Below is a small trained network, with its code and all its weights. Each question gives an input and a class and asks what happens when units are switched off, that is, made to give their printed mean instead of their output.

import numpy as np


def w(rows, s, z=0):
    codes = np.array(rows[::2]) - 128.0
    scale = np.full(codes.shape[1], s)
    scale[-1] = z or s
    return codes * scale


def norm(h):
    return h / np.sqrt((h * h).mean(-1, keepdims=True) + 1e-5)


def f(y):
    return y / 2 * (1 + np.tanh(0.7978845608 * (y + 0.044715 * y**3)))


def log_softmax(a):
    a = a - a.max(-1, keepdims=True)
    return a - np.log(np.exp(a).sum(-1, keepdims=True))


def net(x, mask):
    res = np.array(x, float).reshape(1, 5) / 4 @ E
    u = 0
    for l in range(2):
        y = f(norm(res) @ A[l][:, :-1].T + A[l][:, -1])
        res = res + np.where(mask[u : u + 11], y, B[l][:, -1]) @ B[l][:, :-1]
        u += 11
    return log_softmax(norm(res)[-1] @ U[:, :-1].T + U[:, -1])


A, B = {}, {}
E = w([
[97,240,111,145,70,91,147,190,65],'x0',
[171,47,126,155,62,105,127,187,62],'x1',
[87,122,120,1,32,187,147,83,113],'x2',
[8,76,100,130,168,58,148,80,66],'x3',
[130,128,127,130,129,131,122,126,126],'x4',
],0.0022)
A[0] = w([
[142,50,136,163,69,117,142,160,86,27],'0.n0',
[67,185,130,115,170,126,136,104,207,51],'0.n1',
[156,2,120,107,176,131,143,88,176,47],'0.n2',
[134,128,136,241,195,97,112,147,112,60],'0.n3',
[45,86,145,119,170,92,128,116,83,10],'0.n4',
[45,89,79,134,156,94,112,114,84,52],'0.n5',
[148,45,116,145,67,96,133,173,100,43],'0.n6',
[224,159,120,103,113,159,111,164,174,81],'0.n7',
[95,225,114,149,87,79,150,162,63,5],'0.n8',
[89,186,127,112,178,136,137,101,177,26],'0.n9',
[82,110,135,50,49,163,114,92,100,32],'0.n10',
],0.0057,0.0012)
B[0] = w([
[163,173,124,86,216,132,107,59,68,177],'0.n0',
[193,127,139,92,197,127,92,95,35,211],'0.n1',
[2,166,191,129,92,140,35,222,117,249],'0.n2',
[135,100,73,19,110,69,209,167,189,252],'0.n3',
[178,133,140,212,63,162,155,73,154,211],'0.n4',
[186,114,177,217,90,157,189,107,127,223],'0.n5',
[182,156,128,82,232,151,92,58,78,184],'0.n6',
[100,76,173,226,98,119,203,49,108,212],'0.n7',
[21,80,214,118,124,174,21,171,156,255],'0.n8',
[177,113,133,99,191,135,105,97,58,189],'0.n9',
[163,100,83,112,178,23,193,209,198,241],'0.n10',
],0.0067,0.0031)
A[1] = w([
[150,149,131,223,83,170,181,76,135,49],'1.n0',
[143,146,3,62,106,79,193,177,201,49],'1.n1',
[155,126,30,73,108,66,202,186,178,49],'1.n2',
[165,119,99,86,42,166,87,103,135,99],'1.n3',
[32,146,133,120,85,186,17,203,170,2],'1.n4',
[149,122,94,126,161,175,151,74,135,106],'1.n5',
[148,115,108,226,62,158,161,76,126,23],'1.n6',
[192,193,44,82,192,166,65,68,34,22],'1.n7',
[154,130,101,211,51,162,167,62,119,73],'1.n8',
[142,154,122,136,128,93,133,151,140,104],'1.n9',
[26,151,117,143,101,170,69,129,124,74],'1.n10',
],0.0059,0.00091)
B[1] = w([
[134,98,69,193,82,78,123,124,137,185],'1.n0',
[147,125,132,103,185,147,183,136,236,211],'1.n1',
[127,180,108,136,208,141,139,125,254,219],'1.n2',
[100,69,154,164,209,78,113,176,122,104],'1.n3',
[43,172,193,106,46,171,67,132,102,253],'1.n4',
[126,126,123,144,130,113,73,215,111,135],'1.n5',
[142,144,84,189,77,149,166,107,110,179],'1.n6',
[194,147,68,74,178,122,98,100,25,198],'1.n7',
[132,67,106,167,75,110,181,161,90,177],'1.n8',
[94,104,118,137,162,212,140,75,129,130],'1.n9',
[92,80,147,70,115,88,106,185,137,186],'1.n10',
],0.0084,0.0048)
U = w([
[27,138,211,85,60,151,56,163,122,221],'0',
[149,145,108,104,191,129,184,136,254,235],'1',
[157,82,92,240,35,108,178,113,91,33],'2',
[201,142,98,70,196,123,84,97,19,4],'3',
],0.0066,0.00037)

Each question gives the input, the list of numbers given to net, and the class t.
The units are the neurons (one row each of A and B). Each row of codes is followed by its name. A weight is (code - 128) times the scale printed after its matrix; where a second scale follows, it is the last column's (A, B and U).
mask holds one flag per neuron, layer by layer. A switched-off neuron (its flag False) gives its mean, the last column of its row in B, instead of its output. The means were averaged over made-up inputs and are rounded, as every weight is.
A unit's drop is (log p(t) with every unit on - log p(t) with that unit switched off) / (log p(t) with every unit on - log p(t) with every unit switched off).
The circuit of an input: a set's keep is (log p(t) with only the set's units on - log p(t) with every unit switched off) / (log p(t) with every unit on - log p(t) with every unit switched off). Starting from the 12 units with the biggest drops (on a tie, the unit counted first), units are removed one at a time, each time the one whose removal leaves the highest keep (on an exact tie, the one counted first), for as long as the keep stays at least 0.8.
circuit, biggest first: the units of the circuit, biggest drop first
unit that matters most: the unit with the biggest drop
k most important neurons: the k neurons with the biggest drops, biggest first
k most important neurons of layer l: the k neurons of layer l with the biggest drops, biggest first
input [0,-8,-6,2,7], class 3: circuit, biggest first	[0.n1]
input [-8,-3,-4,8,-5], class 0: 3 most important neurons	[0.n2, 0.n7, 1.n4]
input [4,2,6,-8,-6], class 2: 2 most important neurons of layer 0	[0.n7, 0.n3]
input [5,-7,-5,-2,-4], class 3: 3 most important neurons	[0.n1, 0.n2, 0.n9]
input [4,8,6,0,3], class 3: 3 most important neurons of layer 0	[0.n6, 0.n0, 0.n3]
input [-4,2,-1,-5,-8], class 2: 2 most important neurons of layer 0	[0.n7, 0.n8]
input [-8,-6,-8,0,5], class 0: 3 most important neurons	[0.n2, 0.n10, 1.n4]
input [-2,-7,7,3,-8], class 1: 2 most important neurons	[0.n10, 0.n6]
input [-3,7,7,-2,0], class 1: 2 most important neurons	[0.n10, 0.n1]
input [-7,-4,-1,-6,5], class 0: 2 most important neurons	[0.n2, 0.n5]
input [0,-1,3,3,6], class 1: 4 most important neurons	[0.n10, 0.n7, 1.n2, 1.n1]
input [0,0,8,8,-1], class 1: 3 most important neurons	[0.n10, 0.n7, 1.n2]
input [4,8,-6,-2,0], class 3: 3 most important neurons of layer 0	[0.n6, 0.n0, 0.n10]
input [1,5,6,-7,6], class 2: 2 most important neurons of layer 0	[0.n7, 0.n3]
input [-2,6,5,-6,-5], class 2: 3 most important neurons of layer 0	[0.n7, 0.n3, 0.n1]
input [-1,6,-5,-1,0], class 3: 3 most important neurons	[0.n6, 0.n0, 1.n7]
input [-2,-8,-2,-6,-3], class 3: unit that matters most	0.n1
input [3,-5,6,-6,4], class 1: 2 most important neurons of layer 0	[0.n10, 0.n5]
input [8,-7,-6,-7,-5], class 0: 3 most important neurons	[0.n8, 0.n5, 0.n10]
input [1,-3,0,2,-4], class 3: 2 most important neurons	[0.n1, 0.n9]
input [2,1,3,1,-6], class 1: circuit, biggest first	[0.n10]
